Here is a tiny trained network, its code and every weight. The questions are about switching its units off for an input and a target symbol, where a switched-off unit gives its printed mean instead of its output.

import numpy as np


def w(rows, s, z=0):
    codes = np.array(rows[::2]) - 128.0
    scale = np.full(codes.shape[1], s)
    scale[-1] = z or s
    return codes * scale


def f(y):
    return y / 2 * (1 + np.tanh(0.7978845608 * (y + 0.044715 * y**3)))


def softmax(a):
    e = np.exp(a - a.max(-1, keepdims=True))
    return e / e.sum(-1, keepdims=True)


def log_softmax(a):
    a = a - a.max(-1, keepdims=True)
    return a - np.log(np.exp(a).sum(-1, keepdims=True))


def net(x, mask):
    ids = ['ΞΦΩαβγεζημπτ'.index(c) for c in x.split()]
    T = len(ids)
    res = E[ids] + P[:T]
    u = 0
    for l in range(2):
        r = res
        for j in range(2):
            rows = slice(4 * j, 4 * j + 4)
            q, k, v = (r @ M[l][rows].T for M in (Q, K, V))
            z = softmax(np.where(np.tri(T) > 0, q @ k.T / 4**0.5, -1e9)) @ v
            o = O[l][rows]
            res = res + np.where(mask[u + j], z, o[:, -1]) @ o[:, :-1]
        u += 2
        y = f(res @ A[l][:, :-1].T + A[l][:, -1])
        res = res + np.where(mask[u : u + 8], y, B[l][:, -1]) @ B[l][:, :-1]
        u += 8
    return log_softmax(res[-1] @ U[:, :-1].T + U[:, -1])


Q, K, V, O, A, B = {}, {}, {}, {}, {}, {}
E = w([
[67,147,141,128,56,102,108,100],'Ξ',
[68,148,137,131,59,103,114,103],'Φ',
[80,153,151,137,70,102,129,116],'Ω',
[78,144,141,141,64,94,115,120],'α',
[94,146,161,134,63,97,131,126],'β',
[139,175,177,158,35,78,115,158],'γ',
[221,10,110,195,131,254,68,56],'ε',
[138,137,187,131,68,90,239,145],'ζ',
[174,171,205,47,141,156,185,140],'η',
[140,209,124,106,227,150,66,218],'μ',
[187,214,118,165,149,116,45,241],'π',
[127,98,75,78,204,96,197,93],'τ',
],0.0078)
P = w([
[51,226,3,5,65,86,191,188],'0',
[87,189,212,52,127,57,111,109],'1',
[95,149,234,54,131,65,120,114],'2',
[118,156,215,87,137,84,163,129],'3',
[123,137,221,111,142,107,167,131],'4',
[148,126,202,125,137,112,167,131],'5',
[166,125,199,143,140,133,164,120],'6',
[174,115,174,161,143,153,184,124],'7',
[186,116,165,177,150,175,175,108],'8',
[199,115,155,199,155,189,171,104],'9',
[224,128,144,226,164,204,181,87],'10',
[226,120,140,241,159,219,169,80],'11',
[238,130,118,252,160,245,181,70],'12',
],0.0043)
Q[0] = w([
[146,60,148,155,104,209,19,110],'L0H1',
[136,12,110,127,133,171,99,38],'L0H1',
[90,91,82,130,102,82,114,114],'L0H1',
[137,148,123,101,189,150,73,158],'L0H1',
[128,124,124,132,143,139,118,126],'L0H2',
[127,106,124,137,129,137,124,113],'L0H2',
[144,77,127,158,135,184,133,109],'L0H2',
[127,140,138,113,112,113,139,133],'L0H2',
],0.012)
K[0] = w([
[88,253,7,83,25,129,106,223],'L0H1',
[50,152,28,48,87,75,198,127],'L0H1',
[64,91,158,118,102,2,121,101],'L0H1',
[129,156,98,119,207,139,38,155],'L0H1',
[129,106,154,147,118,107,121,118],'L0H2',
[134,96,119,139,127,133,123,114],'L0H2',
[131,83,125,158,79,146,131,79],'L0H2',
[120,171,102,93,146,137,144,146],'L0H2',
],0.008)
V[0] = w([
[145,155,126,90,239,190,54,172],'L0H1',
[245,197,189,87,176,153,184,233],'L0H1',
[87,80,124,74,231,150,253,62],'L0H1',
[58,87,61,154,176,154,8,73],'L0H1',
[134,189,118,59,164,48,150,182],'L0H2',
[163,67,159,209,123,215,114,110],'L0H2',
[109,88,116,172,93,159,99,107],'L0H2',
[97,144,97,120,132,101,110,139],'L0H2',
],0.0055)
O[0] = w([
[115,111,170,74,207,143,101,244,106],'L0H1',
[142,157,220,186,163,154,153,152,233],'L0H1',
[124,99,130,84,189,141,254,67,160],'L0H1',
[108,97,69,71,136,105,80,156,1],'L0H1',
[58,156,180,137,130,79,146,117,191],'L0H2',
[205,83,57,185,148,197,111,137,70],'L0H2',
[171,107,95,98,128,150,106,139,80],'L0H2',
[96,123,129,97,108,105,110,138,119],'L0H2',
],0.0065,0.0059)
A[0] = w([
[141,68,67,124,151,158,137,111,131],'L0N1',
[154,116,146,176,167,181,72,166,148],'L0N2',
[152,37,111,114,238,179,162,118,169],'L0N3',
[104,156,173,143,88,75,119,124,199],'L0N4',
[117,166,185,86,109,72,159,127,255],'L0N5',
[108,124,2,88,46,126,103,124,177],'L0N6',
[138,137,162,188,98,185,111,80,162],'L0N7',
[142,88,71,98,9,152,57,136,156],'L0N8',
],0.006,0.0051)
B[0] = w([
[136,85,82,107,175,99,128,107,117],'L0N1',
[144,204,146,139,161,169,100,170,129],'L0N2',
[129,108,130,88,197,136,183,101,138],'L0N3',
[71,167,178,143,105,105,144,151,196],'L0N4',
[38,171,204,100,124,129,160,121,255],'L0N5',
[101,120,72,18,161,121,75,126,122],'L0N6',
[166,191,156,189,70,157,171,118,168],'L0N7',
[124,110,69,69,133,97,2,137,121],'L0N8',
],0.0069,0.011)
Q[1] = w([
[106,219,228,255,110,153,215,108],'L1H1',
[146,72,41,55,162,119,39,162],'L1H1',
[136,115,90,220,50,69,109,146],'L1H1',
[123,140,129,126,128,148,131,135],'L1H1',
[138,78,84,127,112,111,111,130],'L1H2',
[146,103,97,68,164,97,16,193],'L1H2',
[166,15,35,92,128,83,48,139],'L1H2',
[112,151,147,198,132,147,180,150],'L1H2',
],0.0085)
K[1] = w([
[254,124,99,137,141,217,116,101],'L1H1',
[8,118,150,119,102,25,136,140],'L1H1',
[138,100,192,72,56,137,201,65],'L1H1',
[136,131,129,146,128,131,120,126],'L1H1',
[100,162,156,104,102,123,106,144],'L1H2',
[29,148,154,77,119,81,147,107],'L1H2',
[61,168,157,83,96,113,110,139],'L1H2',
[184,108,121,190,130,147,147,114],'L1H2',
],0.0089)
V[1] = w([
[147,115,155,77,100,165,195,62],'L1H1',
[126,116,138,33,230,177,152,167],'L1H1',
[143,106,126,173,13,119,159,4],'L1H1',
[134,164,146,254,115,127,163,175],'L1H1',
[132,161,136,127,77,162,60,208],'L1H2',
[140,169,147,169,64,195,107,192],'L1H2',
[116,92,95,69,137,63,104,78],'L1H2',
[139,164,153,161,78,185,100,191],'L1H2',
],0.0077)
O[1] = w([
[64,139,150,172,138,149,149,63,249],'L1H1',
[43,188,160,203,178,255,106,206,163],'L1H1',
[126,145,118,124,76,63,192,3,146],'L1H1',
[145,33,180,147,102,97,113,127,244],'L1H1',
[153,187,120,38,85,191,51,157,75],'L1H2',
[121,120,163,70,48,191,73,121,175],'L1H2',
[140,166,97,129,160,108,155,133,1],'L1H2',
[128,123,162,74,58,192,64,126,169],'L1H2',
],0.0074,0.0092)
A[1] = w([
[182,89,133,82,91,39,117,74,43],'L1N1',
[205,114,139,1,65,127,98,149,249],'L1N2',
[104,108,145,111,80,130,126,79,124],'L1N3',
[108,158,142,155,190,154,112,185,138],'L1N4',
[119,130,128,118,119,142,119,123,128],'L1N5',
[153,176,123,145,155,43,181,59,190],'L1N6',
[110,119,156,120,70,153,111,128,100],'L1N7',
[137,140,130,194,161,93,162,145,106],'L1N8',
],0.0075,0.0018)
B[1] = w([
[185,122,40,138,54,99,185,197,167],'L1N1',
[182,149,164,133,254,25,61,105,160],'L1N2',
[163,170,133,130,123,122,163,85,246],'L1N3',
[190,120,86,157,62,129,207,130,184],'L1N4',
[139,142,127,113,121,141,126,126,136],'L1N5',
[106,46,49,78,127,139,66,239,224],'L1N6',
[176,141,135,94,117,161,129,134,242],'L1N7',
[155,115,124,140,183,92,83,139,178],'L1N8',
],0.006,0.012)
U = w([
[112,145,89,86,144,149,113,118,192],'Ξ',
[108,147,85,84,145,139,121,112,233],'Φ',
[121,135,99,109,126,137,121,132,98],'Ω',
[121,135,96,101,129,130,112,125,159],'α',
[129,135,102,114,121,127,115,124,72],'β',
[208,196,124,129,154,53,130,90,132],'γ',
[173,213,87,142,148,144,167,141,52],'ε',
[159,53,109,110,49,109,184,160,6],'ζ',
[72,171,177,144,142,186,140,4,189],'η',
[108,73,109,115,76,217,117,240,51],'μ',
[155,88,180,91,175,104,63,143,57],'π',
[125,63,149,209,188,51,111,172,203],'τ',
],0.004,0.0022)

Each question gives the input, a string of symbols that net reads in full, and the target symbol t.
The units are the heads (4 rows each of Q, K, V and O) and the neurons (one row each of A and B). Each row of codes is followed by its name. A weight is (code - 128) times the scale printed after its matrix; where a second scale follows, it is the last column's (O, A, B and U).
mask holds one flag per unit, layer by layer, with each layer's heads first. A switched-off unit (its flag False) gives its mean, the last column of its rows in O or B, instead of its output. The means were averaged over made-up inputs and are rounded, as every weight is.
A unit's drop is (log p(t) with every unit on - log p(t) with that unit switched off) / (log p(t) with every unit on - log p(t) with every unit switched off).
The circuit of an input: a set's keep is (log p(t) with only the set's units on - log p(t) with every unit switched off) / (log p(t) with every unit on - log p(t) with every unit switched off). Starting from the 12 units with the biggest drops (on a tie, the unit counted first), units are removed one at a time, each time the one whose removal leaves the highest keep (on an exact tie, the one counted first), for as long as the keep stays at least 0.8.
circuit, biggest first: the units of the circuit, biggest drop first
k most important neurons: the k neurons with the biggest drops, biggest first
which heads matter: for each layer, one digit per head in row order, 1 if its drop is at least 0.15 and else 0, layers parted by /
input η ζ ζ η τ η η, target τ: which heads matter => 10 / 01
input γ α η γ η γ η μ γ, target μ: which heads matter => 10 / 10
input μ Ξ α, target μ: circuit, biggest first => [L1H1 L0H1]
input ζ η η τ η ε η ζ Φ α, target ζ: circuit, biggest first => [L1H1 L0H1 L0N7 L1N1]
input η α η η Ξ γ π ζ, target π: which heads matter => 10 / 11
input γ η τ μ ζ Φ, target μ: circuit, biggest first => [L1H1 L0H1 L0N5]
input α Ξ η Ξ η ζ τ, target τ: which heads matter => 00 / 01
input η ζ γ α μ η η, target μ: 2 most important neurons => [L0N5 L0N2]
input ζ η ε α γ μ τ, target ζ: which heads matter => 10 / 10
input γ η η γ ζ ε η η ζ, target γ: which heads matter => 10 / 11
input η γ ζ η Ω μ η β, target μ: which heads matter => 10 / 11
input η α Φ α η ζ β ζ η Φ γ ζ, target ζ: which heads matter => 11 / 10
input τ ζ η Ξ γ μ, target μ: circuit, biggest first => [L0H2 L1H1 L0H1 L1H2]
input β τ β η ζ ζ Ξ η γ ζ γ, target ζ: circuit, biggest first => [L1H1 L0H2 L0N5 L1N1]
input ζ Ξ η η η γ η γ Φ ε, target ζ: circuit, biggest first => [L1H1 L0H1 L1N1]
input ζ Ξ η η γ Ξ η Ω ε Φ, target ζ: circuit, biggest first => [L1H1 L0H1 L1N1]
input ζ η η η Ω ζ η η γ, target η: which heads matter => 00 / 01
input ζ ζ Ξ η π α, target π: 2 most important neurons => [L1N2 L0N5]
input ε τ η ζ η γ ζ, target ε: 3 most important neurons => [L0N6 L0N8 L1N4]
input ε η α, target ε: which heads matter => 11 / 11
input ζ η γ γ η τ η Φ, target τ: which heads matter => 00 / 01
input γ ζ γ η η γ β ζ γ η ζ τ γ, target τ: which heads matter => 00 / 01
input τ Ξ β, target τ: which heads matter => 10 / 01
input Ω α η τ η α, target τ: 2 most important neurons => [L0N4 L1N8]
input γ π γ ζ η γ α π ζ ζ ζ τ ζ, target τ: which heads matter => 00 / 01
input η ζ η Ω π Φ Ω α ζ Ξ β, target ζ: which heads matter => 01 / 10
input η ζ η ζ Ω Ξ, target ζ: 3 most important neurons => [L0N5 L1N1 L1N6]
input η ζ γ, target η: 2 most important neurons => [L0N4 L1N6]
input η ζ Ξ Ω η η Φ γ γ, target γ: 2 most important neurons => [L0N5 L1N2]
input Φ τ γ γ η η π τ ζ η γ π, target π: 3 most important neurons => [L1N2 L0N5 L0N2]
